Below are the code and all the weights of a small trained network. Each question names an input and a target symbol and asks about switching units off, where a switched-off unit gives its printed mean instead of its output.

import numpy as np


def w(rows, s, z=0):
    codes = np.array(rows[::2]) - 128.0
    scale = np.full(codes.shape[1], s)
    scale[-1] = z or s
    return codes * scale


def norm(h):
    return h / np.sqrt((h * h).mean(-1, keepdims=True) + 1e-5)


def f(y):
    return np.maximum(y, 0)


def softmax(a):
    e = np.exp(a - a.max(-1, keepdims=True))
    return e / e.sum(-1, keepdims=True)


def log_softmax(a):
    a = a - a.max(-1, keepdims=True)
    return a - np.log(np.exp(a).sum(-1, keepdims=True))


def net(x, mask):
    ids = ['ΘΩαβδζτψ'.index(c) for c in x.split()]
    T = len(ids)
    res = E[ids] + P[:T]
    q, k, v = (norm(res) @ M[0].T for M in (Q, K, V))
    z = softmax(np.where(np.tri(T) > 0, q @ k.T / 2**0.5, -1e9)) @ v
    res = res + np.where(mask[0], z, O[0][:, -1]) @ O[0][:, :-1]
    y = f(norm(res) @ A[0][:, :-1].T + A[0][:, -1])
    res = res + np.where(mask[1:13], y, B[0][:, -1]) @ B[0][:, :-1]
    return log_softmax(norm(res)[-1] @ U[:, :-1].T + U[:, -1])


Q, K, V, O, A, B = {}, {}, {}, {}, {}, {}
E = w([
[88,141,142,149,59,131,162],'Θ',
[109,100,151,172,191,149,125],'Ω',
[167,192,197,102,224,175,117],'α',
[107,204,176,166,190,137,124],'β',
[208,170,58,93,151,248,151],'δ',
[138,78,190,131,162,122,156],'ζ',
[40,123,182,154,158,128,106],'τ',
[103,189,94,93,255,207,100],'ψ',
],0.012)
P = w([
[132,68,62,121,51,87,81],'0',
[84,86,100,39,255,114,152],'1',
[109,130,86,174,115,249,35],'2',
[30,63,131,57,215,154,194],'3',
[107,118,91,170,106,248,76],'4',
[19,65,157,84,203,164,219],'5',
[98,120,99,178,96,252,98],'6',
[1,72,169,112,189,175,244],'7',
],0.0082)
Q[0] = w([
[81,97,82,199,87,199,2],'h0',
[151,152,107,157,115,183,47],'h0',
],0.014)
K[0] = w([
[128,117,83,107,99,10,59],'h0',
[167,117,70,63,100,64,53],'h0',
],0.011)
V[0] = w([
[97,218,99,226,76,21,20],'h0',
[84,149,2,179,204,208,104],'h0',
],0.0067)
O[0] = w([
[160,228,121,90,136,6,67,135],'h0',
[193,170,122,241,170,50,168,254],'h0',
],0.012,0.0066)
A[0] = w([
[226,213,92,169,96,92,119,89],'n0',
[93,165,200,169,71,96,55,196],'n1',
[146,143,55,75,174,150,143,63],'n2',
[93,54,109,98,118,109,70,48],'n3',
[179,42,135,98,106,36,183,132],'n4',
[47,92,138,92,190,169,154,140],'n5',
[174,127,112,102,172,128,178,33],'n6',
[105,189,136,66,88,137,37,66],'n7',
[83,134,120,5,74,165,72,1],'n8',
[118,66,109,165,151,179,188,211],'n9',
[167,181,136,201,143,177,129,70],'n10',
[114,172,134,166,174,165,50,130],'n11',
],0.011,0.0043)
B[0] = w([
[93,78,148,137,174,139,91,191],'n0',
[122,113,88,93,156,160,148,170],'n1',
[49,102,107,127,136,108,153,135],'n2',
[115,187,86,171,182,196,171,132],'n3',
[113,8,185,89,78,206,147,134],'n4',
[95,124,150,126,115,101,99,205],'n5',
[134,142,171,95,167,160,122,142],'n6',
[140,151,113,165,135,109,198,161],'n7',
[185,177,233,177,139,110,158,143],'n8',
[153,183,97,129,99,107,109,247],'n9',
[121,81,130,99,64,160,154,184],'n10',
[129,108,137,109,75,108,156,177],'n11',
],0.014)
U = w([
[114,183,186,122,168,230,66,170],'Θ',
[200,143,40,107,98,172,142,204],'Ω',
[68,24,149,79,126,119,162,207],'α',
[92,146,75,68,34,119,99,237],'β',
[85,164,140,143,163,69,23,232],'δ',
[147,97,106,255,167,126,115,2],'ζ',
[21,124,56,85,184,114,212,4],'τ',
[144,154,174,99,97,61,250,48],'ψ',
],0.0088,0.0033)

Each question gives the input, a string of symbols that net reads in full, and the target symbol t.
The units are the heads (2 rows each of Q, K, V and O) and the neurons (one row each of A and B). Each row of codes is followed by its name. A weight is (code - 128) times the scale printed after its matrix; where a second scale follows, it is the last column's (O, A, B and U).
mask holds one flag per unit, heads first, then neurons. A switched-off unit (its flag False) gives its mean, the last column of its rows in O or B, instead of its output. The means were averaged over made-up inputs and are rounded, as every weight is.
A unit's drop is (log p(t) with every unit on - log p(t) with that unit switched off) / (log p(t) with every unit on - log p(t) with every unit switched off).
The circuit of an input: a set's keep is (log p(t) with only the set's units on - log p(t) with every unit switched off) / (log p(t) with every unit on - log p(t) with every unit switched off). Starting from the 12 units with the biggest drops (on a tie, the unit counted first), units are removed one at a time, each time the one whose removal leaves the highest keep (on an exact tie, the one counted first), for as long as the keep stays at least 0.8.
units of the circuit, in order: the units of the circuit, biggest drop first
unit that matters most: the unit with the biggest drop
top k neurons: the k neurons with the biggest drops, biggest first
drop when u is switched off: that unit's drop, to one decimal
input β ψ Θ ψ Θ α β τ, target δ: unit that matters most => n5
input τ Ω β Θ β Θ ψ, target τ: units of the circuit, in order => h0, n9, n2, n7
input Ω ζ β ζ Θ, target α: units of the circuit, in order => n0, n9, n10
input α β β ψ ζ Θ τ, target β: top 2 neurons => n0, n9
input Ω ζ ψ β ψ, target α: units of the circuit, in order => n9, n11, n10
input δ α α, target Ω: units of the circuit, in order => n5, n10
input ζ β Θ ψ ζ ζ δ, target Θ: units of the circuit, in order => h0, n8
input τ β Θ ζ Θ, target τ: units of the circuit, in order => h0, n1, n7, n0
input ζ ψ ζ ψ β β β, target Θ: top 2 neurons => n8, n10
input ψ τ Ω Ω, target ζ: units of the circuit, in order => h0, n9
input ζ ψ β ζ Θ τ, target δ: top 3 neurons => n10, n5, n9
input Θ δ Ω, target ψ: units of the circuit, in order => h0, n8, n7
input Ω β ψ α, target Θ: top 2 neurons => n9, n11
input β Ω δ β δ β τ Θ, target β: units of the circuit, in order => n9, h0, n0, n7
input α β Θ ζ Θ δ δ, target β: top neuron => n2
input Θ τ Θ ψ δ β Θ, target ψ: top 3 neurons => n8, n7, n9
input Θ β ψ β ζ τ ψ, target ψ: top 2 neurons => n8, n7
input β β β τ ζ Ω, target ζ: top 2 neurons => n9, n11
input ψ β α β ψ Ω ψ, target ζ: drop when h0 is switched off => 2.4
input ζ β β, target Θ: drop when n10 is switched off => 0.1
input Ω β α Ω Ω, target α: drop when h0 is switched off => 0.4
input ψ ζ Θ, target ζ: drop when h0 is switched off => 1.9
